Below is a small trained network, with its code and all its weights. Each question gives an input and a target symbol and asks what happens when units are switched off, that is, made to give their printed mean instead of their output.

import numpy as np


def w(rows, s, z=0):
    codes = np.array(rows[::2]) - 128.0
    scale = np.full(codes.shape[1], s)
    scale[-1] = z or s
    return codes * scale


def softmax(a):
    e = np.exp(a - a.max(-1, keepdims=True))
    return e / e.sum(-1, keepdims=True)


def log_softmax(a):
    a = a - a.max(-1, keepdims=True)
    return a - np.log(np.exp(a).sum(-1, keepdims=True))


def net(x, mask):
    ids = ['αβηθλσψ'.index(c) for c in x.split()]
    T = len(ids)
    res = E[ids] + P[:T]
    u = 0
    for l in range(3):
        r = res
        for j in range(3):
            rows = slice(2 * j, 2 * j + 2)
            q, k, v = (r @ M[l][rows].T for M in (Q, K, V))
            z = softmax(np.where(np.tri(T) > 0, q @ k.T / 2**0.5, -1e9)) @ v
            o = O[l][rows]
            res = res + np.where(mask[u + j], z, o[:, -1]) @ o[:, :-1]
        u += 3
    return log_softmax(res[-1] @ U[:, :-1].T + U[:, -1])


Q, K, V, O = {}, {}, {}, {}
E = w([
[158,174,147,109,158,106,72,3,80,245],'α',
[66,7,126,110,146,92,138,105,162,231],'β',
[175,79,132,42,152,79,151,142,28,108],'η',
[88,175,90,86,23,80,151,136,80,134],'θ',
[63,108,38,204,194,121,58,142,114,40],'λ',
[102,102,154,205,139,103,211,159,112,136],'σ',
[127,222,152,28,172,145,186,137,108,89],'ψ',
],0.014)
P = w([
[157,110,75,25,104,190,131,133,175,158],'0',
[119,142,117,9,139,109,142,149,151,144],'1',
[109,149,99,49,142,87,148,141,125,145],'2',
[102,158,118,86,143,54,132,148,108,150],'3',
[100,143,117,112,162,66,160,82,100,108],'4',
[89,130,150,150,153,38,155,82,94,106],'5',
[74,131,200,173,144,33,156,79,105,110],'6',
[43,108,253,155,185,33,145,104,96,128],'7',
],0.0065)
Q[0] = w([
[119,149,164,142,93,214,77,141,198,108],'0.h0',
[208,94,207,143,81,158,49,95,203,96],'0.h0',
[96,42,177,139,117,47,214,154,137,168],'0.h1',
[95,60,88,95,123,112,186,151,172,129],'0.h1',
[219,37,96,169,110,131,89,172,127,125],'0.h2',
[2,18,112,103,127,112,110,113,137,169],'0.h2',
],0.0073)
K[0] = w([
[142,157,115,36,92,186,140,152,180,163],'0.h0',
[136,41,116,61,61,150,147,179,198,142],'0.h0',
[172,115,189,159,172,153,231,119,146,137],'0.h1',
[172,177,183,114,145,200,155,119,123,143],'0.h1',
[169,206,151,40,104,111,135,67,117,171],'0.h2',
[114,2,177,127,199,90,99,53,99,138],'0.h2',
],0.0068)
V[0] = w([
[94,109,68,136,165,109,42,69,126,135],'0.h0',
[55,183,76,207,98,185,89,147,103,1],'0.h0',
[53,78,129,201,112,127,74,156,133,101],'0.h1',
[132,46,220,106,170,81,104,105,113,210],'0.h1',
[73,58,105,165,195,5,116,134,96,64],'0.h2',
[136,122,119,173,70,208,135,248,178,81],'0.h2',
],0.0053)
O[0] = w([
[162,83,224,156,116,166,165,180,105,97,192],'0.h0',
[120,139,254,106,70,136,128,87,209,134,172],'0.h0',
[56,152,99,121,127,137,149,74,176,136,123],'0.h1',
[182,124,159,120,153,104,199,123,125,130,141],'0.h1',
[54,143,194,131,74,130,162,117,140,74,255],'0.h2',
[149,18,118,114,188,101,169,88,38,162,64],'0.h2',
],0.0073,0.006)
Q[1] = w([
[65,49,81,161,174,134,67,158,228,137],'1.h0',
[225,90,62,166,165,254,143,97,184,190],'1.h0',
[168,234,170,70,97,90,134,106,101,25],'1.h1',
[152,136,124,148,132,114,158,60,52,234],'1.h1',
[73,88,126,179,143,155,91,169,140,78],'1.h2',
[104,166,147,67,95,74,192,175,77,30],'1.h2',
],0.0074)
K[1] = w([
[123,79,172,34,65,157,197,212,186,140],'1.h0',
[174,54,45,21,125,150,141,168,56,116],'1.h0',
[109,75,233,161,65,150,200,166,66,79],'1.h1',
[143,146,2,166,197,55,88,217,129,79],'1.h1',
[84,61,79,110,140,136,88,181,201,93],'1.h2',
[105,163,193,240,142,152,231,216,158,46],'1.h2',
],0.007)
V[1] = w([
[174,144,225,167,166,110,145,50,128,167],'1.h0',
[78,97,105,184,252,161,134,172,98,72],'1.h0',
[106,184,81,190,159,151,184,219,141,59],'1.h1',
[102,33,167,173,120,130,79,127,137,86],'1.h1',
[180,183,125,2,81,131,100,98,75,91],'1.h2',
[165,62,176,193,82,138,182,137,137,79],'1.h2',
],0.0064)
O[1] = w([
[213,169,67,173,85,30,153,66,150,98,138],'1.h0',
[146,123,255,175,158,186,145,100,134,107,245],'1.h0',
[9,163,133,183,162,109,133,192,52,160,181],'1.h1',
[145,118,57,80,183,119,137,143,148,107,137],'1.h1',
[137,108,142,63,171,10,75,159,160,110,3],'1.h2',
[125,113,66,187,161,157,143,184,108,174,238],'1.h2',
],0.0082,0.0022)
Q[2] = w([
[124,114,96,168,143,167,102,99,133,169],'2.h0',
[150,101,127,106,175,121,166,119,149,254],'2.h0',
[107,148,116,140,133,176,94,181,116,17],'2.h1',
[99,79,136,175,84,126,114,70,167,124],'2.h1',
[102,103,141,245,147,178,126,121,186,68],'2.h2',
[140,84,175,135,126,190,178,165,94,125],'2.h2',
],0.0091)
K[2] = w([
[122,78,203,50,59,136,233,159,145,164],'2.h0',
[195,47,82,105,123,153,130,207,119,166],'2.h0',
[133,97,255,90,102,148,172,66,163,133],'2.h1',
[135,103,151,218,91,143,113,89,138,80],'2.h1',
[135,74,206,157,57,162,215,192,243,124],'2.h2',
[73,59,175,177,212,168,170,198,64,57],'2.h2',
],0.0075)
V[2] = w([
[172,61,61,236,178,108,14,88,138,52],'2.h0',
[129,164,110,94,127,233,135,96,143,188],'2.h0',
[68,61,118,225,127,130,67,100,147,204],'2.h1',
[173,162,145,122,32,119,211,191,76,195],'2.h1',
[60,237,143,136,9,140,99,3,136,160],'2.h2',
[112,117,186,182,105,170,227,184,83,16],'2.h2',
],0.0051)
O[2] = w([
[24,43,240,124,100,83,124,70,190,3,63],'2.h0',
[165,107,149,151,63,198,147,128,42,158,116],'2.h0',
[81,220,122,143,237,47,32,169,149,61,114],'2.h1',
[14,81,61,63,43,113,181,81,159,117,116],'2.h1',
[161,114,123,125,84,226,112,228,225,186,163],'2.h2',
[99,144,83,87,146,72,123,10,153,238,254],'2.h2',
],0.0056,0.0069)
U = w([
[104,91,205,114,64,132,146,65,119,79,17],'α',
[133,160,117,192,122,175,175,109,34,170,172],'β',
[88,118,87,107,171,22,105,75,112,58,71],'η',
[116,125,115,152,127,133,205,205,167,6,148],'θ',
[237,255,131,101,191,133,78,93,190,122,255],'λ',
[75,136,77,77,103,144,101,137,188,119,56],'σ',
[71,127,190,187,174,157,63,184,126,73,179],'ψ',
],0.0064,0.0023)

Each question gives the input, a string of symbols that net reads in full, and the target symbol t.
The units are the heads (2 rows each of Q, K, V and O). Each row of codes is followed by its name. A weight is (code - 128) times the scale printed after its matrix; where a second scale follows, it is the last column's (O and U).
mask holds one flag per head, layer by layer. A switched-off head (its flag False) gives its mean, the last column of its rows in O, instead of its output. The means were averaged over made-up inputs and are rounded, as every weight is.
A unit's drop is (log p(t) with every unit on - log p(t) with that unit switched off) / (log p(t) with every unit on - log p(t) with every unit switched off).
The circuit of an input: a set's keep is (log p(t) with only the set's units on - log p(t) with every unit switched off) / (log p(t) with every unit on - log p(t) with every unit switched off). Starting from all 9 units, units are removed one at a time, each time the one whose removal leaves the highest keep (on an exact tie, the one counted first), for as long as the keep stays at least 0.8.
units of the circuit, in order: the units of the circuit, biggest drop first
most important unit: the unit with the biggest drop
which heads matter: for each layer, one digit per head in row order, 1 if its drop is at least 0.15 and else 0, layers parted by /
drop when u is switched off: that unit's drop, to one decimal
input α α λ ψ α θ ψ λ, target β: most important unit => 0.h0
input η θ λ β λ ψ β λ, target β: which heads matter => 001 / 101 / 110
input λ λ α λ, target λ: units of the circuit, in order => (1.h1; 2.h1)
input σ λ σ β α σ α η, target θ: units of the circuit, in order => (1.h0; 2.h2)
input σ θ α λ λ β λ α, target ψ: units of the circuit, in order => (2.h2; 1.h2; 1.h1)
input α ψ η β η η η η, target θ: which heads matter => 001 / 101 / 011
input β σ ψ η, target β: units of the circuit, in order => (2.h0; 1.h2)
input θ η λ, target ψ: units of the circuit, in order => (1.h0; 0.h0; 2.h1)
input λ β θ α β α λ, target θ: which heads matter => 001 / 110 / 001
input λ λ θ, target α: which heads matter => 000 / 010 / 100
input λ η ψ λ, target α: units of the circuit, in order => (0.h0; 1.h1; 2.h1)
input α η ψ λ θ ψ λ, target σ: units of the circuit, in order => (0.h0; 2.h2; 1.h0)
input λ α β, target λ: which heads matter => 010 / 010 / 010
input λ η σ λ λ β λ, target θ: which heads matter => 101 / 110 / 101
input λ θ λ, target σ: which heads matter => 010 / 110 / 011
input η β β, target η: most important unit => 2.h2
input ψ ψ θ σ λ σ η, target β: which heads matter => 000 / 001 / 000
input η θ η η β β, target η: which heads matter => 110 / 001 / 101
input η λ η, target α: which heads matter => 000 / 000 / 010
input λ ψ α λ α, target ψ: most important unit => 2.h2
input λ β α β α λ α θ, target θ: which heads matter => 000 / 100 / 001
input η σ β θ, target β: drop when 1.h2 is switched off => 0.2
input α α ψ λ λ, target ψ: drop when 1.h0 is switched off => 0.7
input β ψ β η η, target η: drop when 2.h2 is switched off => 0.7
input ψ β θ η θ θ ψ η, target η: drop when 1.h2 is switched off => 0.8
